Each row has a hidden value; after the row comes its band, the name of the range that the value falls in. Each part has its own.
[ -47  149   45   68 -119  219 -182  232  117  -64   65  -70  549 -205
 -281 -188  -50  266  103  132 -508  145 -519  389   -7  390  359  160
   78   69  -14  -25  261 -117    7 -296 -280  297  248 -131   91   68
  -26  -12  143   77] : Z
[ 210   40   78   51 -306  207 -139  -69 -185  290 -211  -98 -148  -26
  207  102  -62  280  443 -125  243  -39  158    7 -144 -321   65  -51
  -72   85   57  361  -44 -191 -106 -137 -201  -63 -339   56  -53   51
  239 -175 -270  128] : J
[ 315  100  -91  118   22  -32 -152   -7  -92  207 -411  -53 -377  -63
  499  173   39 -229 -345 -406 -100  211  302  103 -302    7  -81 -251
  326  164   39  534 -299  -61 -205  170  -66   80 -390 -208    9   13
  -14  374 -409 -112] : J
[ 113  341   95   19 -291  445 -367  281  -55  178    3 -125  246   34
  161 -129  -75  337  297 -100   73   30   90  157  -72    7  473 -125
  -33   51   81  302   32 -284 -107  -59  -10  -85 -197  164   61  272
   81 -253  -12  441] : P
[ 407  -25  -46  -70   54 -178 -224  216   61 -170 -217 -156    5 -270
  128  -75   91 -239  -20  -79  168 -137  -99   -9  -76   13 -385  191
  404   75 -177  212  -86 -136  -41  240 -221 -102    1  -38 -457 -101
  262  222 -218 -116] : A
[ 222    2  -80 -124  104 -118 -381  395   85 -186  211 -201  525  -59
 -122 -179  148 -180  134  227  170 -288 -109  128  135 -194   14  375
   29  -67  199  139  333  -67 -113  286 -110 -129  285   50 -452  100
  330 -364  277  147] : A
[-123  119 -116  109 -243   60 -243  267 -214  -76  -68 -259 -246  -16
  271   26 -165  -15  119 -313    3   55   33  -69 -189  200  326  -18
   -6  352  -85  334  -69 -139 -130  154  -75  233  237   32  -10  117
  251   82 -437  -96] : S
[-377  180  -27  151  -66  357   -9  188  -21  203   76 -167 -198   98
  -13   67 -163  188  345    3  231   96  242 -210 -134 -372  123  -19
 -209  -12  -99 -165 -333    1  229 -179  156  -77  151  100   -4  221
  -25 -328 -189  230] : T
[ 155  -85  170 -265  368  -65   37   -2  -19   39 -104 -408  157 -246
  253 -323  100 -176   82  -23  284 -204  174  174  234 -242 -342   93
  121  125 -201   -1    1  264  105  122  -63  -35 -135 -145  -18   44
 -135 -102   62  -53] : T
[-284   85  -87  281  156   39   11  169  146   -6  -56  -21   70   50
   60 -127  -38  -91 -259  -59 -334  406 -175  297  -99  319   78  -10
  412   57 -184  -36 -336   10  122 -273  -64  226   -4 -199   58  275
 -298  395   67 -148] : Z
[ 144  -23  275 -183   75 -290  175 -233   33   69 -301 -202 -242 -606
  -76  198  164  415  298   -5   -6 -112 -146  161 -108 -273 -246  175
 -157  140 -109 -154 -167  336   84 -111 -535    8   25 -418   10 -437
  -53 -141 -351 -270] : P
[ -46  -12 -173  217 -157   98 -171  191 -256   60 -153  -52   20  375
   25 -132 -143   75 -444 -339 -105  355  260   -6 -187  341  118  -62
  503  -12 -137  219  -50 -224 -149   12 -165  127 -114 -244  -30  119
   83  436 -246  108] : J
[-443  272  -77 -108  -53  226  211  241  -91  215  -72   95   54  378
  -27 -220 -155  205  218  124 -148  144  162  272   65   58  196 -143
 -172  -48  -43 -549 -106   77  233 -499  237  -66   -7  146  171  288
 -425 -449  105  335] : A
[  49 -397 -115 -140   26 -445  205   50 -299 -136 -134 -116    9  229
  249 -181  -69 -202 -400 -178  -86  -88   66   65  -64  192 -406  127
  379  190   -6  254  218   -1 -242   55 -143  254   60 -318 -181 -164
 -139  355 -150  -93] : Q
[ 531  317  -23   48  115  359 -436  112  143  123 -251  -47   45 -313
  190  -60   60 -278  287 -112  295   -5  107 -144 -240 -341   32  -53
  289   54  126  428 -289 -187   94  121   64  -56 -185  197 -236  173
  200  -73  -90  -12] : U
[ -90  -14    6  -43  305 -236   32  171   36 -196  -12 -138  120 -236
   86  -70   90 -112  -38   -8 -142  -66 -242  141  -93   42   21  201
  116  320   93   57 -152  280   67  -50 -116  351  274 -292  -71    3
 -285   90  113 -292] : S
[  11   85 -140 -371  282 -394 -140 -129   54 -148 -166  100   22  -52
  -85    9  227 -143  226  335   54  -53   61  136 -138 -308 -207  477
  135 -134  250 -353 -233  140  177   44 -303 -361  217  -19 -239 -237
 -131 -224  140  -68] : Z
[   1   42  -33   64  -68 -290 -104  187  -90 -236  105  177  -30 -257
  146  281   49  -28 -135   21 -279   17 -368   46 -323  185   50  109
  163  280  152  374  -79  -38 -287   52 -302  306  316 -278 -245  -44
   30  372 -293 -238] : S
[ 296  126  -27  -41   92  263 -396  159   96  -28  -17  -86  447   -8
   54 -337   28 -166  169   84  218   -4    8   34  -47 -121    5  181
  440  -64   65  247  -38 -279   65   25  -31 -135 -112  175 -238  216
   72    8  251  210] : T
[  30  -25   -5 -255  115   60  138   76 -121   86    2   13  255   97
   -4 -283  -85  -81   76   54  185 -114  207  -93   58 -189 -288  -17
  142 -276  -47 -143   85   63  112  -13   86  -30  123  -33 -142   72
 -152 -203  -28  209] : G
[ 192  418  -29  207  -71  531 -502  159   97  145   10   11  110 -229
  108  123   -5   -4  223  -78   17  165    7 -130 -356 -253  410  -70
  111  -36  152  416 -356 -208   58   80    9    6  -61   98  -52  282
  137   -2 -108  166] : G
[ 256  502  -38   61 -284  378 -339  233   50  120  -55  261  292   32
  -38 -193 -107  104   98  -71 -166  267  -40  118 -278  198  520 -273
  256 -149  200  265   53 -403 -136 -110   68   16    4  215  -20  276
   72 -166 -122  290] : A
[-102   85 -328 -259  114 -426  -66   33 -220 -148 -105  332   42  453
 -115 -222   42 -387 -405  256 -169  298  267  266  -18  274 -231  172
  505 -166   -6 -428  131 -118 -147   27 -182 -324  157   11 -232    7
   34  114 -127   -3] : L
[ 121  107  146  315  195  213 -251  154   94  179  -92 -428  -84 -508
   73  154  149   -6  132  -74   80   70  -66  241  115 -230   45   31
  -86  369 -283  186 -170  207   23    3 -271  129 -244 -238  -24  219
  351   25 -178 -314] : S
[ 305  140   32 -129  400 -375 -271 -108  -81  -65  -55  131 -127 -389
  216  250  365 -343  -17  184  239  -35  123  120 -103 -413 -224  174
  213  176  143  189 -277  245 -169  290 -385 -183 -127 -229 -326   35
  206  129 -174 -411] : T
[ 402   59   58  492  333  290 -329  136  216  154  -77 -253   85 -334
 -312   58  150  -97 -457 -131  148  322  144 -156 -216 -349 -162   63
  517   85 -156  295 -233  -18   -6   86 -189   54 -207 -428 -265   65
  332  319 -159 -139] : U
[ 485   58 -137  246 -126  273 -542  330  145  125 -157  -91  421   48
 -115  -51   76  -19   65    7   19   42  -75  190  -44  -45   88  184
  311  -73  192  451  189 -411 -141  -19 -199  -68 -256   62 -370  142
  445  -37  209  208] : S
[-185 -146   11  -45 -330 -127  303 -260 -295  164   28  194  -70  274
  -87  -85 -226  282  292   38   98  112   98  -91 -186 -191  -32  -41
   29 -211   88   15  168 -138 -122 -316 -172   80  167  -37  -28  -13
   14 -211 -330   54] : G
[ 357  239  -36  -27  -43  453 -557  263  -39 -109   42  -41  554  -89
  -99 -273  -16  -38  152   68   68  -22 -115  -98 -187  -15  262  215
  378  127  131  312   72 -342    4   28  -85   19   11  138 -212  161
  183   53  158  265] : Q
[ 340  233   38  183 -134  297 -585  320  -68   74   96  -56  399   32
 -103  -63  120  149  -16  110  139  101   59  212   -6  -70  282  110
  249  142   64  338  185 -341 -295   24 -262 -217 -339   19 -267  287
  475  -22   70  278] : L
[-547  143 -124  364   55  206   97  506 -156  143  107  -74  -20  279
 -223  -34 -142   95 -290  -61 -169  352  141  157  158  278  190 -170
  -26  130 -362 -388  -44  177   45 -283   57  244  137 -244   25  435
   47    5 -184  -34] : P
[ 480   41  -17  171   28   55 -614  332  264 -209  193 -345  335 -354
   21  -59   88 -232   21 -109  306 -139 -128 -239 -230 -257   81  267
  333  -46  179  755   55 -322 -186  560 -111    3  327    7 -497   46
  508   22  -35   51] : Z
[  89  140 -113 -423   27 -426 -256  194 -173 -294  106  224  363  119
  438 -233   98 -294   -2   72  -23 -146  -44  298    1  304  129   85
  309 -105  290  294  129  -93 -286  344 -138  -53  217   80 -221  183
 -107   61  111   37] : P
[ 109  232 -157  -16  203  -90 -316  181 -196  -37 -119  278   15   52
  207   72  177 -315 -125  117   43  145  128  212  -32   70  -47   48
  383  160   14   52 -248   11 -116   36 -225 -116 -248  -52 -275  296
  126  300  -56 -189] : T
[-261   32   29  -46  -20  118  301   85  -21  206 -121   39   28   88
 -286 -118 -123  302  308  158   38   71   37   74   88 -106 -211   13
  -72 -180 -210 -548  -45   98  267 -480  -63  -37  100  -48  -46   30
 -144 -335  -91  120] : Z
[-490   18  -48  128   52  -19  291  164 -133  249 -207 -216 -420  134
 -116  146  -45  255   49   -6  -69  163  229  213  111 -106 -112    2
 -305  191 -333 -599 -226  341  202 -378  -91  -22  -53 -234   91   44
  -87 -245 -260  -66] : L
[ 530    7  -19 -231  251  152  -30  176   71  170 -317 -183  271 -229
   32 -195   46 -255  -36 -103   30 -248  143    4   35 -236 -364  -36
   97  -82   84  105  181  110  102  103  129   94  -50 -112 -167 -126
  -61 -260   21  131] : G
[ 246   56  -40   69  -52 -134 -147  -16  -52    8 -426 -230 -469 -181
  472  147    5  -56 -110 -448  -64   81  105  -16 -469   -2   64  -34
  238  458  139  575 -368  -79 -135  110 -111  192 -145 -172   26 -200
 -109  298 -380 -179] : S
[-417  -93  -56   33 -320  306  198  181 -163  296 -106 -320   44  271
  160 -207 -315  248  473 -127 -113  -14    8  272  255  142  133 -106
 -347  -51 -252 -139  187  -23  163 -372   64  211    4  128  240  262
  -52 -355  -56  218] : J
[ 190  181 -207  -46  264  -15 -227  238  -70 -143 -112  144   20   23
   27  -57   45 -412 -312  -10   30   92  168 -195 -301  -36 -131   86
  472  171  134   91 -215  -55  -10  123   74   33  149  -65 -310   31
  -45  219 -114  -51] : U
[-207  156    1  295  106  194  -98   -3  -71  180 -150 -247 -378 -221
   64  148    1  -60   71  -38  -54  319   73  177  -29 -109   67  -12
  -25  411 -358 -105 -311  146   90 -192 -200   82 -166 -130  131  215
  204  126 -374 -327] : T
[ 427   97   42   66  190  179 -717  193  202 -117   97 -423  366 -346
  185 -104  216 -203  358   21  482 -209  -32  -49  -64 -475  145  396
  231   87  167  609 -171 -158   14  421 -189 -175  -71  111 -366  204
  392  -73  279   30] : T
[-123  -15 -215  229  -77 -121   32  201  -46 -105 -109  138 -123   26
  141   53 -143 -202  -94 -187 -254  191 -252  -29 -288  306   32  -37
  315  123   13  271 -192  -98  -43 -130  -54  446  282 -120 -173  125
  -39  371 -257 -310] : U
[  64  315 -131   -8   86  247 -390  162  -36  149   74  165  379  304
  -71 -206   60 -150  -71  234   32  263  298  248   18  -87  212   15
  280 -181  170  -27   83 -219  -97  -40    4 -297 -162  150  -93  369
  105 -183  194  319] : S
[  76  240   24 -125  -78  147 -174  107  -16  130 -157   74  117  174
   56 -125   26  285  173    8  185   74  240   75 -147 -129   62   25
  231 -199   73  -52 -270 -163   82 -119  -88 -340 -244   61 -104   79
 -172 -137   67  392] : L
[-149 -173   35 -321 -122 -255  297  -86 -152  112 -162  -18    4  101
  161 -146  -77  173  464   93  128 -179   22  237  194  -52 -337   77
  -92 -241 -114 -227  102   69   77 -204 -218  -96   36   19  -73  -47
 -113 -277  -92   51] : S
[-327   92 -108 -105   -1 -122  613    0 -131  309 -310  341 -153  353
 -216 -182 -182   89  -88   88 -362  315  161  342   58  214 -197 -316
  -10 -153 -101 -696  117  175  105 -661  115  125   65 -106  156   37
 -408 -330 -225  -12] : L
[ 233  -41   89 -208  216 -238  122  -54  -90   55 -170  -32 -181 -159
  415 -104   57 -252  168 -104  486 -181  257  -89  -16 -338 -451  -94
  237   -1  -56  212 -232  126   -8  143   -7  -65 -119  -36 -263   70
  -59  -12 -237 -176] : T
[ 294  253  -53  152 -159  101 -503   42  201 -134   13  -12  137 -241
   39   -9    2  -54  161  -50  -81  168 -246  -55 -507  -63  413  161
  331   86  350  610 -119 -416 -146  117 -151   75  238  115 -154    6
  180   62  -88    6] : Z
[ 291  191   -9   21  -77  107 -305   14  -46  -56 -150  -76  -82  -72
  132 -192  -79  -72   62 -244  294  138  185 -268 -389  -88  117   -8
  479  111   51  416 -213 -311  -68  155  -49  -24   51   89 -157   14
  141  128 -316   14] : S
[  80  209   12  243 -151  462 -312  -70  -52  236 -174 -187 -223 -192
  -39  102  -70  144  408  -91  233  207  139 -174 -231 -372  143   41
   52   76 -202  111 -344 -157  164  -98 -203 -112 -191   80  -27  134
  372  -32 -370  -10] : G
[ -60  119   28  476 -152  287 -189  128  275  177  -23 -360 -224 -157
  154  141  -92  157  231 -231   24  198  -79  -39 -373 -308  351  -21
  -43  201  104  504 -366 -192   34 -132   72  164   -1   16   28  163
   34 -100 -118   35] : P
[ 192   77   11  -56  227  -11 -115  140 -126  201  -31  -57   78  104
  299  -85  112 -252 -312  -27  170   51  440  218  113 -174 -193 -165
  215   10    1  204   48   48 -228  170   35 -154 -339 -136 -105  251
   23    2  -62  132] : T
[ -69 -168  -38  -97   -1  -37  118 -163 -173  140  -39 -206 -157  218
  216 -209 -128 -181  164   12  322   -7  352  -76  -33 -396 -290   60
  104   11  -67   60   17  -87   -3  -41   69 -142  -51  112  -63   68
   14 -169 -177  101] : Q
[-192  386 -227   95  -46  322 -120  187  -80  265 -232    7 -296  350
  -34  -82 -139  -95    1  -38   -1  368  479   42 -142  -77  188 -173
   35   53  -71 -327 -211 -132  120 -208  242 -229  -75  233   75  233
   20 -306 -256  223] : L
[   5   99   12  330 -275  326   57  123  -61  280 -212   77  -33   67
   -4    8 -202  323  -11 -281 -187  315  -41   41 -239  187  175 -285
  215    0  -81  249 -123 -193  -35 -394  -74  323 -177 -167   70  161
  -49  179 -279   58] : U
[   4  195    2 -231  434   18 -117  116   18  -23  107   24  410    1
 -172 -292  144 -183   -8  300  127    7  180  129   84 -259  -25  175
  165  -46  134 -298   16  197  123  -24   20 -134  136  -59 -107  162
 -178 -304  291   88] : S
[ 218  134  128 -306  167   80  -33 -150  -37  208 -187  -82   97 -168
  123 -156   70   77  252  -65  303  -84  337  -23  -26 -400 -142  -46
   77 -318   16  -26 -180  164  166  129  -97 -201 -122  -88   10  -21
 -140 -273  -80  146] : Q
[ 168  262  -38 -152  355   26 -527  -70  -68  -72  183  207  419  -36
 -255  -36  305 -130    3  437  252  126  223   17 -106 -470   49  401
  371 -193  216 -125 -176   27   14  185 -367 -454  -54  -89 -295  149
  182  -32  226   88] : Q
[ 170  122  -51 -247   67  -84 -285  207 -182  -93  109  112  433  151
 -166 -293   89 -109   -5  265  236  -30  177  140  173    3  -92  181
  306 -154  -14 -140  311 -134 -165  139 -222 -305   65   55 -348  158
  308 -156   29  167] : P
[-302  -71  -89 -357  -65 -343  242  174 -244  -51  -54   42  203  144
  -11 -108  -60  156  118   85 -347 -145 -122  380  182  331   28   98
 -241  -48   84 -321  363  237  -52 -146 -202  230  399 -194   59  -91
 -214 -294  -13    2] : S
